Below is a small trained network, with its code and all its weights. Each question gives an input and a target symbol and asks what happens when units are switched off, that is, made to give their printed mean instead of their output.

import numpy as np


def w(rows, s, z=0):
    codes = np.array(rows[::2]) - 128.0
    scale = np.full(codes.shape[1], s)
    scale[-1] = z or s
    return codes * scale


def softmax(a):
    e = np.exp(a - a.max(-1, keepdims=True))
    return e / e.sum(-1, keepdims=True)


def log_softmax(a):
    a = a - a.max(-1, keepdims=True)
    return a - np.log(np.exp(a).sum(-1, keepdims=True))


def net(x, mask):
    ids = ['ΘΣΨαβεζηλμτφω'.index(c) for c in x.split()]
    T = len(ids)
    res = E[ids] + P[:T]
    u = 0
    for l in range(3):
        r = res
        for j in range(2):
            rows = slice(4 * j, 4 * j + 4)
            q, k, v = (r @ M[l][rows].T for M in (Q, K, V))
            z = softmax(np.where(np.tri(T) > 0, q @ k.T / 4**0.5, -1e9)) @ v
            o = O[l][rows]
            res = res + np.where(mask[u + j], z, o[:, -1]) @ o[:, :-1]
        u += 2
    return log_softmax(res[-1] @ U[:, :-1].T + U[:, -1])


Q, K, V, O = {}, {}, {}, {}
E = w([
[82,43,67],'Θ',
[51,183,104],'Σ',
[120,105,193],'Ψ',
[107,161,24],'α',
[66,217,81],'β',
[94,100,104],'ε',
[84,230,147],'ζ',
[11,88,170],'η',
[13,141,55],'λ',
[170,61,147],'μ',
[167,55,96],'τ',
[246,219,128],'φ',
[66,16,174],'ω',
],0.011)
P = w([
[131,58,130],'0',
[227,200,165],'1',
[198,154,133],'2',
[159,176,154],'3',
[220,39,84],'4',
[253,12,87],'5',
[154,130,102],'6',
[97,136,125],'7',
[123,206,163],'8',
],0.0055)
Q[0] = w([
[112,187,56],'L0H0',
[75,123,170],'L0H0',
[16,122,186],'L0H0',
[140,185,105],'L0H0',
[87,22,82],'L0H1',
[62,110,116],'L0H1',
[145,136,177],'L0H1',
[190,47,251],'L0H1',
],0.014)
K[0] = w([
[83,109,222],'L0H0',
[217,101,136],'L0H0',
[253,162,146],'L0H0',
[50,110,165],'L0H0',
[69,213,165],'L0H1',
[203,196,153],'L0H1',
[150,152,98],'L0H1',
[45,124,105],'L0H1',
],0.012)
V[0] = w([
[129,170,88],'L0H0',
[90,95,129],'L0H0',
[81,134,163],'L0H0',
[73,111,13],'L0H0',
[42,50,59],'L0H1',
[208,9,95],'L0H1',
[124,86,116],'L0H1',
[118,187,189],'L0H1',
],0.011)
O[0] = w([
[118,154,112,104],'L0H0',
[86,95,115,184],'L0H0',
[110,112,212,115],'L0H0',
[93,133,119,254],'L0H0',
[83,164,88,253],'L0H1',
[84,1,120,195],'L0H1',
[169,114,97,165],'L0H1',
[153,72,117,58],'L0H1',
],0.0097,0.0016)
Q[1] = w([
[79,104,113],'L1H0',
[179,122,126],'L1H0',
[239,108,84],'L1H0',
[90,83,1],'L1H0',
[103,115,156],'L1H1',
[93,162,117],'L1H1',
[122,188,228],'L1H1',
[85,122,134],'L1H1',
],0.013)
K[1] = w([
[31,219,146],'L1H0',
[184,135,116],'L1H0',
[208,174,125],'L1H0',
[159,81,87],'L1H0',
[172,92,67],'L1H1',
[167,222,145],'L1H1',
[50,89,141],'L1H1',
[103,46,2],'L1H1',
],0.0078)
V[1] = w([
[127,105,163],'L1H0',
[201,63,83],'L1H0',
[78,75,100],'L1H0',
[46,72,117],'L1H0',
[97,251,179],'L1H1',
[112,184,13],'L1H1',
[130,43,115],'L1H1',
[47,123,239],'L1H1',
],0.012)
O[1] = w([
[191,105,77,115],'L1H0',
[150,176,194,118],'L1H0',
[197,165,175,231],'L1H0',
[206,146,127,254],'L1H0',
[65,57,155,86],'L1H1',
[49,175,78,203],'L1H1',
[151,101,2,159],'L1H1',
[129,40,54,127],'L1H1',
],0.0074,0.0055)
Q[2] = w([
[128,158,219],'L2H0',
[136,173,113],'L2H0',
[124,141,245],'L2H0',
[53,86,111],'L2H0',
[134,191,39],'L2H1',
[50,37,82],'L2H1',
[116,165,116],'L2H1',
[113,171,4],'L2H1',
],0.011)
K[2] = w([
[140,105,149],'L2H0',
[107,152,167],'L2H0',
[180,202,141],'L2H0',
[103,147,2],'L2H0',
[162,37,99],'L2H1',
[142,135,198],'L2H1',
[57,160,167],'L2H1',
[171,139,113],'L2H1',
],0.012)
V[2] = w([
[24,119,2],'L2H0',
[186,192,48],'L2H0',
[55,109,177],'L2H0',
[161,252,209],'L2H0',
[89,25,119],'L2H1',
[138,54,91],'L2H1',
[208,126,116],'L2H1',
[195,142,166],'L2H1',
],0.0097)
O[2] = w([
[171,214,149,253],'L2H0',
[150,86,118,244],'L2H0',
[148,152,109,63],'L2H0',
[173,51,8,95],'L2H0',
[78,2,105,101],'L2H1',
[156,87,177,199],'L2H1',
[152,60,158,231],'L2H1',
[184,128,212,134],'L2H1',
],0.0071,0.0057)
U = w([
[103,158,109,121],'Θ',
[104,150,129,170],'Σ',
[94,105,206,229],'Ψ',
[169,206,133,28],'α',
[68,108,131,163],'β',
[212,169,157,3],'ε',
[113,89,73,236],'ζ',
[159,113,176,36],'η',
[135,85,2,162],'λ',
[149,150,59,145],'μ',
[67,114,231,172],'τ',
[102,58,166,58],'φ',
[195,147,58,88],'ω',
],0.0077,0.0058)

Each question gives the input, a string of symbols that net reads in full, and the target symbol t.
The units are the heads (4 rows each of Q, K, V and O). Each row of codes is followed by its name. A weight is (code - 128) times the scale printed after its matrix; where a second scale follows, it is the last column's (O and U).
mask holds one flag per head, layer by layer. A switched-off head (its flag False) gives its mean, the last column of its rows in O, instead of its output. The means were averaged over made-up inputs and are rounded, as every weight is.
A unit's drop is (log p(t) with every unit on - log p(t) with that unit switched off) / (log p(t) with every unit on - log p(t) with every unit switched off).
The circuit of an input: a set's keep is (log p(t) with only the set's units on - log p(t) with every unit switched off) / (log p(t) with every unit on - log p(t) with every unit switched off). Starting from all 6 units, units are removed one at a time, each time the one whose removal leaves the highest keep (on an exact tie, the one counted first), for as long as the keep stays at least 0.8.
circuit, biggest first: the units of the circuit, biggest drop first
unit that matters most: the unit with the biggest drop
heads that matter: for each layer, one digit per head in row order, 1 if its drop is at least 0.15 and else 0, layers parted by /
input τ ω ω, target ε: unit that matters most => L2H1
input Ψ η η α λ, target Ψ: circuit, biggest first => L1H1, L2H1, L2H0, L0H0
input η μ Ψ α, target τ: circuit, biggest first => L2H0, L1H1, L0H0
input β λ η β α, target Θ: heads that matter => 01 / 11 / 11
input Θ β β, target ω: circuit, biggest first => L1H0, L2H0, L0H1, L2H1
input τ ω τ ε, target ε: circuit, biggest first => L2H1, L0H1, L1H0
input η η ε η β τ, target τ: circuit, biggest first => L1H1, L2H0, L0H0
input τ α λ α Θ τ α, target ε: circuit, biggest first => L2H1, L1H1, L1H0, L0H1
input φ η β, target λ: circuit, biggest first => L2H0, L1H1
input λ ζ τ λ τ η, target α: heads that matter => 01 / 11 / 10
input η Σ ζ ε Θ η, target τ: heads that matter => 11 / 11 / 10
input λ μ μ, target α: circuit, biggest first => L2H0, L0H1, L1H1, L0H0
input η λ Σ τ β, target τ: heads that matter => 10 / 11 / 10
input η τ α, target τ: circuit, biggest first => L2H0, L0H0, L1H1
input τ φ Θ μ, target ε: heads that matter => 01 / 11 / 01
input Θ λ η ω, target ω: heads that matter => 01 / 11 / 11
input Θ τ ω η, target ω: unit that matters most => L1H0
input τ Θ η η φ η Θ, target ε: circuit, biggest first => L2H1, L1H1, L0H1, L1H0
input λ Θ λ, target α: circuit, biggest first => L2H0, L1H1, L0H0
input Θ τ α β, target λ: unit that matters most => L1H0
input Θ φ τ, target λ: circuit, biggest first => L1H0, L2H0, L0H1, L1H1
input ζ ζ ζ φ ζ Ψ, target τ: circuit, biggest first => L1H1, L0H1
input Θ η η, target λ: circuit, biggest first => L1H0, L2H0, L0H1
input η α Θ, target τ: circuit, biggest first => L1H1, L2H0, L0H0
input φ Θ η μ ζ φ Ψ μ Θ, target λ: heads that matter => 11 / 01 / 10
input τ τ ω Ψ, target ω: heads that matter => 11 / 11 / 11
input ω ω τ, target φ: unit that matters most => L2H0
input η τ Θ, target τ: heads that matter => 10 / 01 / 11
input η φ Ψ λ η ε, target τ: heads that matter => 10 / 11 / 10
